[ -4 -28 -38  21 -32  -4  -4  -4]  F
[-24 -41  36 -31 -27  -5 -31  32]  B
[-24 -20  -2  -2  24 -20  28  -2]  U
[   6  -70  -70   12  -61 -108   65  -81]  D
[-35  -5  61 -33  24  -2 -15  44]  W
[  6 -32 -13  -6 -37  30   3   2]  Y
[  5  25  -9  18  18 -28  -1 -13]  S
[ -4  -3  -2 -10   3 -24  21  -9]  T
[ 44 -16 -24  35 -16   3 -37  26]  E
[-13 -27  12 -10 -25  31 -13  13]  P
[-40 -20 -18 -12 -18  37 -24   6]  Q
[-17  22  43 -16  48 -31  -5  33]  K
find: [25 -9 18 18] => S
again Q:  => [-18]
again B:  => [-31]
again F:  => [-4]
find: [-31  -5] => K
again S:  => [18]

[ 68  27 101 101 -11  27  68  27  27  27] = fol
[ 17 -17  -1  13  47 -36 -31  -8   3 -34] = Ver
[17 12 17 -2 -6 26 17 -9 17 -3] = div
[ 68 -41 -29 101  75 -29 -84  75  66  75] = sigob
find: [17 12 17 -2 -6 26 17 -9 17 -3] => div
find: [ 17 -17  -1  13  47 -36 -31  -8   3 -34] => Ver
again div:  => [17]
find: [ 68  27 101 101 -11  27  68  27  27  27] => fol

[ 64 -50 -29 -29 -29 -29] : Fubal
[-10  36 -28 -75   7 -37] : Zizu
[ -5  42 -15 -38  12 -13] : nor
[-48  -1  11  27 -68 -29] : gimo
[-16  56 -31 -76  15 -21] : vog
[-51  16  16 -19 -24 -44] : Lipa
[  0 -19   4 -96 -36 -16] : fos
[-13  -6   5  10 -10  20] : mepi
[ 18 -23   9 -13 -24  27] : lan
again Fubal:  => [-29]
find: [-15 -38  12 -13] => nor
find: [ 64 -50 -29 -29 -29 -29] => Fubal
find: [ -5  42 -15 -38  12 -13] => nor

[-17 -10  11  12  -5  -9  28 -57  41  72]  Tuve
[-17 -10  11  12  -5  -9  32 -12 -28  10]  desan
[-17 -10  11  12  -5  -9  28 -12 -28  10]  Guvud
[-17  -5  11 -10  -9  28  12  12 -28  10]  pok
find: [-17 -10  11  12  -5  -9  32 -12 -28  10] => desan
again pok:  => [12]
find: [-10  11  12  -5  -9  28 -12] => Guvud

[  1 -17 -47  21   0  37  -6 -33  10 -21  12  23 -14  75 -46  34 -17 -47
   3  16  56   1 -40  -7 108  64  58 -20  31 -36 -36  -4   3 -34 -12  16
   2 -66  30 -84 -32 -39  30 -51  22 -65 -46  29  32  30  17] -> kena
[ 10 -19  12  23 -14  75 -46 -33  10 -21  12  23 -14  75 -46  34 -17 -47
   3  16  56   1 -40  58  -7 -20 108 -36 -36  31  64  -4 -31 -34 -12  16
   2 -66  30 -84 -32 -39  30 -51  22 -65 -46  29  32  30  17] -> Begid
[  1 -17 -47  21   0  37  -6 -33  10 -21  12  23 -14  75 -46  34 -17 -47
   3  16  56   1  45  58  -7 -20 108 -36 -36  31  64  -4 -31 -34 -12  16
   2 -66  30 -84 -32 -39  45 -51  22 -46   7 -58 -26  45  45] -> rane
find: [  1 -17 -47  21   0  37  -6 -33  10 -21  12  23 -14  75 -46  34 -17 -47
   3  16  56   1  45  58  -7 -20 108 -36 -36  31  64  -4 -31 -34 -12  16
   2 -66  30 -84 -32 -39  45 -51  22 -46   7 -58 -26  45  45] => rane
find: [ 10 -19  12  23 -14  75 -46 -33  10 -21  12  23 -14  75 -46  34 -17 -47
   3  16  56   1 -40  58  -7 -20 108 -36 -36  31  64  -4 -31 -34 -12  16
   2 -66  30 -84 -32 -39  30 -51  22 -65 -46  29  32  30  17] => Begid
find: [-58 -26  45] => rane

[ 4  1  2  2 -1 -1  2  1  1  0  0 -2 -1 -1  1  1  0 -1  1  0 -8  0  3  3
  3  0  8  0  1 -3 -1  5 -1  0  3  1  3 -1  2  2 -2 -1  5  1 -5  3  0 -1
  0 -3  2  0 -1 -1] -> buv
[   7   12  -34  -90  -50  -23  -23   21  -42 -108   22  -17  -17   29
   24  -41   39   51  -16   31    8   21   -7  -23  -36   38   15    0
   57   35   12  -32   -1  -31  -17   -9  -24    8  -10  -15   17   -3
  -35  -19   16  -28   14  -40  -29   20  -29  -24    8    1] -> rul
[  2   4 -11  -7  -5   0  -9  -2  -8  -7  -1   1   1   4   2  -6   6   5
   0   2  -6   2  -4 -10  -7   5   3   0   0  10   4 -17  -5  -3  -9  -6
  -4   2  -8  -9   4   2  -9  -7   5  -7   0  -5  -6   7 -13  -6   2   1] -> zorip
[   7   12    0   -2   -6   -4   -8   21  -42 -108   22  -17  -17   29
   24  -41   39   51   -8   31    8   21   -7  -23   -8   38   15    0
   57   35   12  -32   -1  -31  -17   -9  -24    8  -10  -15   17   -3
  -35  -19   16  -28   14  -40   -8   20  -29  -24    8  -22] -> gekuv
[ -4  -1  -7 -10  -4   0  -7  -2  -9  -7   5   1   2   5   2  -5   5   7
  -1   4   6   2  -5 -10  -8   3   6   0   0  -8   2  -9  -6  -2 -10  -5
  -8   3  -8  -6   5   2 -10  -8   8 -11   2  -8 -16  10 -20 -12   3  -1] -> bufes
[ -3  -1  -8  -4  -2   0  -6  -1  -5  -5  -3   1   2   3   2  -3   3   6
   0   2  13   2  -4 -10  -9   3  12   0   0   5   2 -12  -5  -1  -6  -4
  -3   2  -7  -4   4   2  -8  -5   7  -7   0  -3  -3   5  -9  -3   2   1] -> ziza
find: [  2   4 -11  -7  -5   0  -9  -2  -8  -7  -1   1   1   4   2  -6   6   5
   0   2  -6   2  -4 -10  -7   5   3   0   0  10   4 -17  -5  -3  -9  -6
  -4   2  -8  -9   4   2  -9  -7   5  -7   0  -5  -6   7 -13  -6   2   1] => zorip
find: [6 5 0] => zorip
find: [-8 -4 -2  0 -6] => ziza
find: [   7   12  -34  -90  -50  -23  -23   21  -42 -108   22  -17  -17   29
   24  -41   39   51  -16   31    8   21   -7  -23  -36   38   15    0
   57   35   12  -32   -1  -31  -17   -9  -24    8  -10  -15   17   -3
  -35  -19   16  -28   14  -40  -29   20  -29  -24    8    1] => rul
find: [-11   2  -8 -16  10 -20 -12   3  -1] => bufes
find: [ -3  -1  -8  -4  -2   0  -6  -1  -5  -5  -3   1   2   3   2  -3   3   6
   0   2  13   2  -4 -10  -9   3  12   0   0   5   2 -12  -5  -1  -6  -4
  -3   2  -7  -4   4   2  -8  -5   7  -7   0  -3  -3   5  -9  -3   2   1] => ziza

[ 68 -37 -37 -80] -> runi
[ 65 100 104 -62] -> Ven
[-100  -42   65 -100] -> giv
[  68  -65  -37 -116] -> nez
find: [-65 -37] => nez
find: [  65 -100] => giv
again runi:  => [-37]
again giv:  => [-100]

[ 63  45 -32 -73  18 -36 -64 -31  17  -9  -3 -37  58  16  21 -69  -1 -37
   7  -3  28  25   4   4  30  85  20 -67  39 -28 -42]  Zutoz
[ 61  37 -38 -80  16 -18 -56 -22  12  -1   2 -46  61   5  16 -71   6 -43
   2   5  17  27   4  -6  34  73  31  -1  28  -9 -52]  nemu
[ 67  44 -32 -71  19 -37 -73 -29  14 -12 -10 -39  54  21  18 -74   0 -36
   4  -4  22  26   7   9  27  85  18 -64  39 -31 -40]  fof
[-27  28 -38  52 -50  10 -41  21  44  36 -39  66 -26 -38  49   0 -18 -54
  -7 -32  16  19  -4 -16 -45 -23  12  61   3  59  11]  nat
[-30  36 -43  60 -52  14 -49  16  43  54 -25  61 -37 -42  65  -2 -19 -63
 -11 -26   2  13  -8 -15 -46 -15   6  62  -1  69  17]  lil
[-26  25 -41  49 -53  15 -30  27  48  29 -44  58 -11 -23  33   4  -8 -55
   3 -32  17   6  21 -20 -35 -19  12  60   4  46   6]  bam
[ 59  35 -40 -78  11 -18 -47 -23  15  -4  11 -41  30  -5  24 -67   4 -44
   8  12  21  28   7 -15  37  71  34 -71  30   0 -56]  vazu
[ 60  39 -37 -79  14 -22 -50 -24  18  -5   9 -39  62  -1  23 -66   2 -42
   7   6  24  27   5 -10  34  77  30 -71  33 -10 -52]  vor
again fof:  => [18]
find: [ 61  37 -38 -80  16 -18 -56 -22  12  -1   2 -46  61   5  16 -71   6 -43
   2   5  17  27   4  -6  34  73  31  -1  28  -9 -52] => nemu

[-31 -56  43 -31 -26 -23  18] : mok
[-31 -56  43 -31  43 -31  43] : Faza
[-31 -31  43 -31 -31 -23 114] : zuk
again mok:  => [-31]
find: [-31 -56  43 -31  43 -31  43] => Faza
again zuk:  => [-31]
find: [-31 -56  43 -31 -26] => mok
find: [-31 -56  43 -31 -26 -23  18] => mok

[ 57 -95  17  27   6] -> lib
[ 17 -95  57  44  -9] -> gilal
[-11 -11 -11 -11  30] -> nade
[  9 -45  25   5   9] -> Nuvit
[ 57 -95  17  44   6] -> pel
[  5 -30 -12 -18 -32] -> babi
[-26  11  46 -13  29] -> Ruv
again nade:  => [-11]
find: [ 17 -95  57  44] => gilal
again Nuvit:  => [9]
find: [-95  57  44] => gilal
find: [ 57 -95  17  44] => pel
find: [-11 -11 -11 -11  30] => nade

[ 61   7  20 -13 -83  -4 -21  31] -> Bubi
[-15 -20 -53   2 -18 -18 -18 -18] -> guza
[-22 -12 -49  -1 -30  14   8 -10] -> kizev
[ 8  8  8  5 39 19 -2  8] -> fif
[-11   8 -35  -4  15  24 -13  -2] -> Movof
[-10  16 -10  -9  31  21  -9  -9] -> buves
[-49  -3 -30  14   8 -32  41  -7] -> kulo
find: [  8 -32  41] => kulo
again fif:  => [8]
find: [-49  -1 -30  14   8] => kizev
find: [-22 -12 -49  -1 -30  14   8 -10] => kizev
again guza:  => [-18]

[ 11  37  36  36 -50  38] = lut
[-31 -70 -70 -25 -70 -70] = fovo
[-51  33   8  -4  27   7] = fode
[-60 -23  46  21  52   6] = razi
[ 19 -35  10 -25 -14 -16] = telum
[  1 -17 -47  74 -11 -14] = Nevuz
[ 31  38  -1 -10 -42  25] = tof
[-45   4 -18 -10 -42 -17] = Penaf
[17 25  8 -4 27  7] = Rit
[-44   4  12 -15  30 -23] = las
[  45  -22  -21  -44  -30 -108] = bizav
again fovo:  => [-70]
again lut:  => [36]
find: [ 31  38  -1 -10 -42  25] => tof
find: [36 36] => lut
find: [ -22  -21  -44  -30 -108] => bizav
find: [17 25  8 -4 27  7] => Rit
find: [ 10 -25 -14 -16] => telum

[ 14 -26 -14  50  14  85  35 -44   5 -16  47 -25  35  17 -27 -23 -16   5
 -59   0] = seva
[  1  12  45   5 -10  -3   1  30  14   7 -42  23 -14  -5  31 -33  55  50
  74  18] = nize
[ 32 -11 -19  15   2  28   9 -11  36 -17 -18  10   1 -11 -27  16 -43  30
 -11  27] = Digag
[-39 -29  62 -34 -29  21  45  27 -29   3  44 -26  26 -46   5 -45  47  11
   0 -30] = dake
[ 39  10 -13  85  11  63  -2 -17  34  -7 -25  16   1  38   8 -28  16  40
  19  36] = vizi
[-32 -30 -32 -58  -8  19  52 -23 -22  -9  56 -34  32 -30 -28 -12 -32  -1
 -41 -31] = mumi
[ 10  44  28 -47 -17 -39  -2 -23  31  -3 -59  30 -25  14   0  16  -7  50
  59  25] = sapeb
[-25  18  57 -99 -24 -51  23 -11   1  -1 -19   6  -9 -23  -7  10  -1  32
  38  -7] = verip
[ 19  26  18  14  -6   4  -3  -6  29  -1 -47  25 -15  18  13 -13  19  48
  53  29] = Mek
[  6  -1  -4 -20   0  32  34 -66  10 -18  28 -17  21  14 -41  12 -48   9
 -48  -2] = bunu
again Digag:  => [-11]
again nize:  => [1]
find: [ 27 -29   3  44 -26  26 -46] => dake
again dake:  => [-29]

